Each row has a class, written after it.
[  4  31 -10  19 -15 -13 -14   9 -23  57 -32 -20  23  -4 -27  30  20 -25
  21   2  21 -12 -16 -15  52  29  -5  -8 -33   8  23   4 -45  21   1  -3
 -28] -> T
[ -9  35 -10  51   8  -1 -26 -36  21  26  40   7  30  38  -8  28 -13  29
  12 -26 -39  36 -38  -1  13 -50 -36 -36  -3 -26 -29   6  16  39  45  -4
  34] -> P
[ 18   5   1 -24   2  41  49  18  18  45  -2  -5  35 -12 -22  32   6 -11
 -24  64   4  -6  65 -20 -16 -12 -23 -19  11  13   6  -9 -61 -15  -2  44
  13] -> G
[-26  51   2  69  45  22  17   2  13  41  -5 -15  45 -60  33 -39   1 -65
  31  14 -17 -10  17 -45   7  -6  56 -53  10  11   0  22 -16 -24 -16  21
 -21] -> Q
[-23  20 -30 -13 -10  -9 -42  -5 -41   1  36 -11   4  31 -16 -13   9  -3
  21 -11  17  -2  -5  49  13 -49  14  27 -17   2   2  11  24  45  35 -23
  46] -> T
[ -6  34  -2   5 -12 -15 -18   3 -10  40 -34 -10  27 -12 -40  31  34  -9
  16  -6  30  -6 -18 -15  53   6 -11 -11 -17   6  18   5 -39  10   0   2
  -8] -> K
[-11  32 -28  42  23 -43 -13 -11  53   6  53  26  13 -20  27   9 -15 -14
   1   2 -11  14 -13   9 -10 -81  -2 -27  14 -14 -60   5  21  33  38   7
  25] -> P
[-55  29   3  71   7  -7  14 -11  32   4  61 -11  32  19 -11   2  12  15
  -2 -12 -18   7 -11  13 -19 -84  10 -19  60 -15 -47  -4   8  21  32  14
  27] -> Y
[ 20 -23   3 -57 -15  46 -24  53   1 -59  37   0  44  -8  17 -44 -22   7
  -1  91   2 -13  19 -35 -47  23  91 -16  19  37  17  39 -12  37 -30  -4
  37] -> K
[-24  46 -16  93   4 -39  -7   3  18  21  60   7  -4  19  31  -3  -3  -1
  43 -54 -29  -4 -38 -27   4 -69  -6 -37  14 -16 -41 -17 -10  -5  40  -1
  -4] -> Q
[-25  43 -27   1  -3 -23 -25   0 -39  -3  20 -17  -7  36 -19  -8  22 -11
  30 -19  22 -12  10  44   4 -48  15  17  -4  -5   0  15  24  42  36 -24
  43] -> Y
[-20  38 -26  -2 -11 -18 -39   0 -37  14  29  -7  -3  35 -11 -11  15  -3
  33 -24  10  -3  -8  43  14 -57   5  16 -25   1   2  12  20  39  33 -28
  38] -> Q
[ -3  41  -2  19  -6 -21 -26  -5 -16  56 -29 -20  36  -2 -37  20  36 -10
   9   1  25  -9 -28 -17  50   8  -5 -24 -24   4  19   5 -22  20   5 -11
  -4] -> K
[-25  29 -26  -8   2 -30 -43  -3 -35 -17  13  -6 -10  29  -9  -9  17   1
  24 -21  13  -7  -3  52   8 -50   7  28  -8  -6  -1  15  36  42  31 -20
  48] -> Y
[-18  48  12 101  -9 -29  20  22  27  16  56   5  -7  56  31   4  -2   3
  38 -39 -30   2 -42 -33  10 -67   5 -27  20   8 -41 -25 -37 -15  34   7
 -26] -> Q
[-21  38 -19 -13 -10 -18 -31   2 -37  16  30  -8  -5  33 -16  -3   7 -11
  34 -22  26  -9  -2  50  10 -50  11  26 -23   4   1  13   7  32  31 -24
  32] -> Q
[  3 -20  71 -47  21  23  45 -43  67  53  16  12  64 -27  12  26 -55  -1
 -38  42  22  56  -1  19 -12 -13  27  19 -27  27 -23  14  -7  -1  -8  17
 -31] -> Q
[-19  39 -27   8   4 -27 -36  -5 -33   5  13 -15  -7  31 -15  -2  19  -5
  29 -22  19  -7  -3  46  16 -48  -1  17 -11  -8   9  11  23  35  33 -19
  37] -> Y
[-32  40 -20  -5 -12 -23 -40   7 -38  10  33  -9  -4  43 -12 -16  14  -5
  39 -35  15  -6 -13  41  21 -60  14  22 -21   5  -2  12   7  38  33 -27
  31] -> Q
[-23  29 -24 -21  -7  -4 -49  -3 -45  -2  26 -13   1  23 -19 -12  21   0
  26 -21  18  -4 -10  43  14 -49   5  13 -12  -6   6  14  24  38  37 -18
  51] -> G
[-19  32 -34 -17  -8 -25 -57  -3 -32 -14  16  -1  -3  23 -10  -5  13  -4
  28 -27  14   0  -7  52  21 -53   2  24 -23   4   6  11  16  41  29 -20
  42] -> C
[ -4  33   7   2  -4  -8 -15  -4 -12  57 -29 -11  36  -5 -41  37  24 -11
  11  -6  15  -4 -16 -19  48  22  -6 -24 -28   0  12   6 -22  21  -4  -9
  -6] -> K
[ 39  -6  15  30  98 -42 -19   8  28  37 -38  16  -3 -37  71   9 -45 -45
  22  40  22 -22  20  16 -21  24  33  48 -41  -6  58  14   8 -51 -38  41
  14] -> Y
[ 30  19  48  41  14  -1 -16 -20  77  55 -14  14  63   8 -12   1  17 -10
 -65  31 -22   7 -35 -14  16  35  -1 -55 -16   1 -31 -16   5  -2   0  15
  -4] -> M
[-22  44 -27 -13 -12 -14 -40  -6 -40  14  26 -12   6  27 -24  -7  25 -13
  26 -15  20  -8   0  36  18 -47  14  15 -16   4   1   8  32  38  29 -28
  43] -> K
[  0  25   7  11 -17  -4  -9   1  -9  58 -27 -15  34  -8 -42  28  20 -15
  12 -10  26  -5 -13 -15  51  25  -4 -10 -30   3  19   2 -52  17   7   2
 -18] -> T
[ 24  68  25  59  39 -36  11  13  16  56 -34  13  22 -14  25  21  52 -40
 -28  22  27 -15  22 -17 -13 -17  53 -19 -47  20   1  -3 -22 -32  11  52
  15] -> C
[ 20  26   0 106  29  -2  45  12  -1 102  24 -49  36  37  36   2  23  -9
 -26  42   0  10  -9 -50   5 -15  36 -56 -48  14  11 -17 -26 -14  17 -18
 -51] -> T
[-30  41 -23   1  -6 -16 -33  -2 -36  -4  22 -14  -6  39 -18  -8  21  -5
  25 -21  14  -2   1  46  14 -52  12  17  -8  -2  -4  11  28  42  35 -28
  41] -> Y
[ -9  20 -19  99  43 -72 -25 -14  52  37  18  29  -3 -40  56   3 -20 -14
  16 -59 -50  16 -22 -20  23 -29 -22 -14 -21 -28 -36 -30  30 -10  19  -1
 -18] -> T
[-24  41 -23 100  15 -43  -5  -8  26  71  56  -5  35  25  29  16  10   2
   0 -11 -53  33 -34  -9  30 -87   6 -51 -11   2 -42 -19  16  32  35 -11
 -21] -> T
[ 12  47 -23  58  53 -39  30  39  30  86  30 -20  19  18  53   9   5 -40
  -7  56  20 -16  44 -49   2 -48  -2 -11 -41  19   8 -33 -40 -30   5  -2
 -18] -> K
[  2  15 -21  28 -29  33  30 -18 -22  22 -31 -27  18  -1  -5 -16   6 -17
  20  29 -50  36   3 -40  15  59  16 -18  51  32   1  14 -33  36  -7   2
 -48] -> P
[-26  17   3  70  20  19  21 -12 -15  27 -12 -57  57  36  -3  -9  66  19
 -24  32 -56  24 -38 -34  21  -9 -16 -51   0   4 -39  17  35  94  35 -12
 -18] -> G
[  6  29  -9  60  62   7 -52  57  -6 -30   1   8  26 -30  77   4  14   4
  21 -24 -88   0 -11 -56   0  -6  67 -50 -50  -6  12  23   7   5 -25  19
  12] -> M
[ -7 -21  42  -7  43 -36  36  21  37  -5 -49   8  47 -45  27 -45  -9 -10
  10 -11  -6 -26  40 -46  -5  20  10  32  20   6  29  -4 -35 -40 -38  41
 -10] -> K
[-34  39   8  47   3 -51 -11 -23  22 -16   4  35  10  12   6  27  14  34
   1 -47 -39  28 -23   9   5 -69 -19  -6  25 -13 -47  -9  26   6  33  19
  39] -> Y
[-21  30 -34 -18 -20  -7 -38   1 -46   5  29  -7   1  33 -16  -8  21  -6
  19 -11  17   0   4  43  20 -53  13  23 -23   6   3   6  19  40  35 -24
  47] -> T
[-30  37  40  53  13 -27 -33  -4  50  40  35  31  39  36   6  14  -1   1
 -12 -54 -39   5 -50  -8  35 -37   5 -41   9 -22 -60 -18  23   5   7  -6
  20] -> K
[ 42 -23  63 -16   3  25 -37 -15  66  20   2  32  64 -27  -1  51 -69 -15
  24  27  31   8 -34  15  -4  69  42   9 -23  -8  21  30 -40  -9 -19  25
  -2] -> C
[-12  39  -5  -9  -8  -5 -24  -8 -16  42 -37 -27  51  -3 -51  27  41 -16
   8  -2  12  -1 -26  -8  58  26  -5 -26 -31   4  11  14 -29  42   2 -14
 -13] -> M
[  4  37   8   8  -2 -20 -17   5 -17  50 -46 -14  20 -12 -34  33  26 -23
  20 -15  30 -13 -10  -7  47  42   3 -25 -34  -4  20  14 -30  20  -1  -8
 -21] -> Y
[ 27  26   7  46  59   1 -30   2 -26  43 -15 -24  15 -19  55  -4 -35 -35
  11  28  23 -16 -42 -41   6  53  38 -38 -47   3  33  25 -26 -32 -17  -4
 -21] -> P
[ -8  44  14  25  -1  -8   2   3  -7  62 -38 -24  36   0 -45  33  30 -28
  17  -2  21 -11  -2  -4  47  14  10 -18 -14   3  15  12 -47  22   5   5
 -14] -> Y
[  5   1  43  26  96 -13 -17  60 -11  11 -15 -11   9  20  90 -16 -24 -19
  -9  24   3 -45 -20 -32 -19   4  61  22 -32   5  32  14 -21 -44 -50  37
  20] -> G
[ -15   34  -18   79    4  -46    5   22   28    8   60   15   -2   47
   39    1    2   24   35  -38  -31   -1  -24  -43    5 -105   -9  -22
   25   -8  -17  -34  -20  -28   24   10   14] -> K
[-33  32  16 114  24 -35   3  13  44  14  71  -6  22  31  36  -9   7  21
  -6 -29 -53   8 -49 -44  -8 -65  20 -68  35 -16 -61 -21  12  25  30  -6
   2] -> Y
[-20  24  35  81   6 -16  12  -8  60  19  34  14  31  14   3   1   5  13
  -7 -33 -30   9 -31 -12   2 -72  -3 -23  24 -19 -46 -24  -2 -12  36  21
  19] -> G
[ -56   29    9   36   16  -27  -26  -10   34    3   44   20   39    3
    3  -12   13   20  -11  -61  -28   14  -24    7   29 -103  -19  -50
    4  -15  -39  -21   17    2   22   -1   32] -> C
[  3  33   2  -2 -20   1 -20 -12 -16  45 -52 -14  37 -11 -47  28  29 -23
   2   0   9  -2 -17  -2  53  36   2 -29 -35  10   5  14 -28  40   0 -12
 -16] -> C
[-25  42 -31 -10  -2 -11 -47  -4 -41  17  23  -9  -8  23 -11  -6  11 -19
  27 -28  15  -6  -7  42  22 -45   9  17 -29  -3   1  13  19  39  27 -22
  37] -> P
[  3  35 -36 100 -25 -27   3  -2  19  14  49  15   5   1   9  18  20   2
  22  -9 -33   6 -24 -23  -4 -69   7 -47  23 -16 -42 -18   1  14  51   5
  18] -> T
[-22  25 -15  12   5 -35 -52 -45  28  11  26  30  29  -4 -11   9  -3  11
   3 -31 -17  31 -34  23  28 -59 -21 -32  -3 -12 -36  -2  28  30  35  -7
  42] -> C
[-15  36 -35 -14  -6 -12 -51  -7 -42  12  21  -5 -12  25 -13   0  10 -10
  31 -25  23  -7  -7  47  17 -47  -3  25 -32  -9  11  13  17  33  31 -18
  44] -> P
[ -4  32  -8   3 -20  -1 -16  -2 -21  58 -32 -15  42 -18 -43  28  25 -22
  13   3  12   6  -5  -5  57  25   6 -21 -26  13  16  12 -41  34   6  -6
 -18] -> T
[-16  53 -23  62  25 -58 -50  -2  34   6  44  25  24  12  42  11   6  16
   9 -49 -58  17 -41 -26  18 -64 -20 -56 -19 -25 -37 -21  35   8  24 -14
  24] -> M
[-32  35 -23  -8  -3 -23 -42   2 -37   9  30  -8  -2  36 -11 -18   9  -7
  33 -30  11  -7  -5  52  15 -56  11  27 -24   2  -3  16  22  41  30 -29
  38] -> Q
[ 41  26 -30   1 -54   3 -47   5 -23 -38 -35  24 -27  -1  26   0  38  45
   9 -25 -31  35 -45 -33  34 -15 -42 -14  -8   6   8  -2 -24  15  24   5
  15] -> Q
[ 34  29 -11  38 -12  34  38  45 -13  11   8 -23   5   2  33  10  27 -55
  36  66  -5  -7 -11 -86  -3  36 109 -41  -4  31  -4   8 -56  13  -7  -7
 -23] -> M
[-17  58 -36  65  16 -55 -15 -20  18   6  44  18  21  25  22  19  15  11
  33 -29 -24   4 -17 -27  -6 -72 -33 -38  -2 -28 -25 -22  19 -16  48   0
  45] -> M
[ -3  34  -5  31  -4 -15 -12  -5 -10  44 -42 -13  19  -6 -33  34  38  -8
  15  -1   7   5 -14 -11  49  18 -21 -29 -16  -4  14   5 -22  22   8  -4
 -10] -> Y
[-13  33  -1   4  -3 -16 -19  -5  -5  41 -24 -26  46  -3 -39  17  32 -18
  10  -1  21 -10 -28  -4  47   8   6 -12 -27   8  12   7 -37  20   5  -5
 -16] -> M
[-13  29 -34  78  56 -21 -26  54  -1  10 -11  -9 -17 -11  84 -23  13  -2
  -2  -4 -54   3   7 -70  40   0 -68 -44 -10   5  18 -41 -26 -47 -19  -4
 -31] -> G
[  2  38   9   8 -13  11 -10  -5 -12  66 -27 -19  34  -2 -43  34  17 -32
  16   6  22 -11 -20 -12  44  29   5 -22 -36   4   6  17 -44  31   7   2
 -19] -> P
[-45  27  -8  39  15 -38 -26 -17  22   7  20  28  34  13  26 -11  16  23
   6 -40 -53  32 -22 -18  29 -74  -7 -22  14  -9 -35 -13  37   4  15  -7
  36] -> K
[  4  28   9  31  -4 -24  -9  18  29  16  37  27   2  22  44  32  -8  -6
   0 -20 -11   4 -26  10   7 -65   7  -1 -25  -8 -42 -13  -6  -1  25   6
   5] -> P
[ -1  40  13  17 -10  -9 -18  -4  -6  59 -28 -14  43  -1 -38  23  24 -29
  17 -14  17  -7 -20  -7  53  19  15 -34 -31   6  10   8 -43  26   6  -7
 -15] -> C
[-20  43 -31  -7 -11  -8 -40  -5 -41  15  23  -7  -7  37 -13  -1  17 -17
  28 -19  13  -4  -8  41  18 -46  14  20 -29  -1  -5  15  21  45  34 -21
  38] -> P
